Here is a tiny trained network, its code and every weight. The questions are about switching its units off for an input and a class, where a switched-off unit gives its printed mean instead of its output.

import numpy as np


def w(rows, s, z=0):
    codes = np.array(rows[::2]) - 128.0
    scale = np.full(codes.shape[1], s)
    scale[-1] = z or s
    return codes * scale


def norm(h):
    return h / np.sqrt((h * h).mean(-1, keepdims=True) + 1e-5)


def f(y):
    return y / 2 * (1 + np.tanh(0.7978845608 * (y + 0.044715 * y**3)))


def log_softmax(a):
    a = a - a.max(-1, keepdims=True)
    return a - np.log(np.exp(a).sum(-1, keepdims=True))


def net(x, mask):
    res = np.array(x, float).reshape(1, 3) / 4 @ E
    u = 0
    for l in range(2):
        y = f(norm(res) @ A[l][:, :-1].T + A[l][:, -1])
        res = res + np.where(mask[u : u + 13], y, B[l][:, -1]) @ B[l][:, :-1]
        u += 13
    return log_softmax(norm(res)[-1] @ U[:, :-1].T + U[:, -1])


A, B = {}, {}
E = w([
[2,126,81,93,169,116,176],'x0',
[64,175,143,110,103,131,27],'x1',
[166,103,98,90,213,207,107],'x2',
],0.0031)
A[0] = w([
[49,166,141,114,105,112,91,41],'L0N1',
[208,91,163,126,135,172,120,111],'L0N2',
[114,92,135,121,183,134,111,51],'L0N3',
[124,97,104,161,104,67,217,70],'L0N4',
[53,175,127,81,126,86,83,48],'L0N5',
[173,115,189,197,50,68,92,120],'L0N6',
[133,82,120,144,169,122,176,98],'L0N7',
[130,81,131,154,107,71,184,56],'L0N8',
[117,141,132,184,136,172,160,115],'L0N9',
[82,152,166,123,100,3,180,178],'L0N10',
[141,120,120,93,195,187,137,74],'L0N11',
[80,248,202,112,53,94,78,174],'L0N12',
[24,157,104,134,111,105,63,3],'L0N13',
],0.0049,0.0023)
B[0] = w([
[111,40,108,218,107,179,76,161],'L0N1',
[52,174,129,190,106,137,70,172],'L0N2',
[186,110,124,91,165,114,130,120],'L0N3',
[85,117,134,120,66,211,204,180],'L0N4',
[84,68,53,186,121,156,137,170],'L0N5',
[147,184,72,79,175,2,156,216],'L0N6',
[69,91,146,98,63,118,115,148],'L0N7',
[112,102,175,156,110,182,195,150],'L0N8',
[60,126,166,141,134,100,139,127],'L0N9',
[152,133,161,84,136,235,111,246],'L0N10',
[79,195,193,108,160,69,128,159],'L0N11',
[119,71,93,65,97,54,45,252],'L0N12',
[81,20,89,214,155,170,106,177],'L0N13',
],0.0036)
A[1] = w([
[84,75,113,201,85,164,62,35],'L1N1',
[107,130,121,210,182,167,164,144],'L1N2',
[120,110,168,82,77,115,94,10],'L1N3',
[199,170,166,93,168,92,189,219],'L1N4',
[180,112,129,197,94,47,153,77],'L1N5',
[89,89,155,99,157,139,172,172],'L1N6',
[149,149,159,151,196,254,98,51],'L1N7',
[146,124,103,72,137,82,53,240],'L1N8',
[128,115,71,55,175,110,144,124],'L1N9',
[70,134,92,60,177,114,144,113],'L1N10',
[157,172,122,187,144,99,190,124],'L1N11',
[61,82,118,128,163,140,98,137],'L1N12',
[146,168,139,119,165,182,76,128],'L1N13',
],0.0064,0.0014)
B[1] = w([
[68,91,57,134,232,252,74,214],'L1N1',
[189,201,132,73,60,40,124,163],'L1N2',
[146,179,99,169,156,67,65,133],'L1N3',
[31,64,96,169,168,176,72,226],'L1N4',
[169,208,117,132,114,214,55,159],'L1N5',
[173,101,91,76,122,79,116,204],'L1N6',
[32,155,177,225,91,10,204,190],'L1N7',
[148,128,86,146,49,98,253,253],'L1N8',
[231,222,217,127,106,82,78,179],'L1N9',
[217,128,178,160,136,145,42,206],'L1N10',
[116,164,159,112,215,241,78,148],'L1N11',
[141,81,103,134,200,147,96,230],'L1N12',
[20,80,177,125,129,107,246,174],'L1N13',
],0.0036,0.0034)
U = w([
[51,146,187,207,134,61,208,174],'0',
[192,167,69,125,28,33,96,96],'1',
[213,115,178,68,211,61,98,1],'2',
[56,32,48,143,155,158,63,246],'3',
[138,91,144,64,63,178,249,42],'4',
[167,196,142,175,141,231,91,156],'5',
],0.015,0.00089)

Each question gives the input, the list of numbers given to net, and the class t.
The units are the neurons (one row each of A and B). Each row of codes is followed by its name. A weight is (code - 128) times the scale printed after its matrix; where a second scale follows, it is the last column's (A, B and U).
mask holds one flag per neuron, layer by layer. A switched-off neuron (its flag False) gives its mean, the last column of its row in B, instead of its output. The means were averaged over made-up inputs and are rounded, as every weight is.
A unit's drop is (log p(t) with every unit on - log p(t) with that unit switched off) / (log p(t) with every unit on - log p(t) with every unit switched off).
The circuit of an input: a set's keep is (log p(t) with only the set's units on - log p(t) with every unit switched off) / (log p(t) with every unit on - log p(t) with every unit switched off). Starting from the 12 units with the biggest drops (on a tie, the unit counted first), units are removed one at a time, each time the one whose removal leaves the highest keep (on an exact tie, the one counted first), for as long as the keep stays at least 0.8.
units of the circuit, in order: the units of the circuit, biggest drop first
most important unit: the unit with the biggest drop
k most important neurons: the k neurons with the biggest drops, biggest first
k most important neurons of layer l: the k neurons of layer l with the biggest drops, biggest first
drop when u is switched off: that unit's drop, to one decimal
input [2,2,7], class 0: 3 most important neurons -> L0N12, L1N7, L0N6
input [3,-5,1], class 4: most important unit -> L0N4
input [0,-7,5], class 2: 3 most important neurons of layer 0 -> L0N10, L0N7, L0N1
input [3,3,6], class 2: units of the circuit, in order -> L1N9, L1N4
input [2,2,8], class 0: units of the circuit, in order -> L1N7, L0N12
input [-4,6,3], class 1: units of the circuit, in order -> L1N8, L0N10
input [1,-4,1], class 4: 3 most important neurons of layer 0 -> L0N6, L0N12, L0N4
input [2,1,6], class 0: 4 most important neurons -> L0N12, L0N6, L1N7, L1N13
input [1,-4,7], class 2: 4 most important neurons of layer 1 -> L1N9, L1N10, L1N6, L1N8
input [0,3,-8], class 3: 3 most important neurons of layer 0 -> L0N1, L0N13, L0N5
input [2,-7,3], class 2: 2 most important neurons -> L1N8, L0N10
input [2,-6,2], class 4: 3 most important neurons -> L0N6, L0N4, L0N12
input [-5,-8,7], class 0: 2 most important neurons -> L1N7, L0N2
input [-2,-4,-4], class 5: units of the circuit, in order -> L1N5
input [-4,-4,-7], class 5: 3 most important neurons of layer 1 -> L1N5, L1N11, L1N4
input [-8,-7,4], class 5: 2 most important neurons -> L0N10, L1N5
input [1,-1,6], class 0: 4 most important neurons -> L0N12, L0N6, L1N7, L1N13
input [-8,-3,-2], class 5: 2 most important neurons -> L0N12, L1N11
input [-2,-2,0], class 5: drop when L0N12 is switched off -> 0.3
input [6,-2,-8], class 3: drop when L0N2 is switched off -> -0.1
input [1,1,-6], class 3: most important unit -> L0N1
input [-1,-3,-1], class 4: 2 most important neurons of layer 0 -> L0N4, L0N8
input [-3,-8,7], class 0: drop when L1N7 is switched off -> 0.4
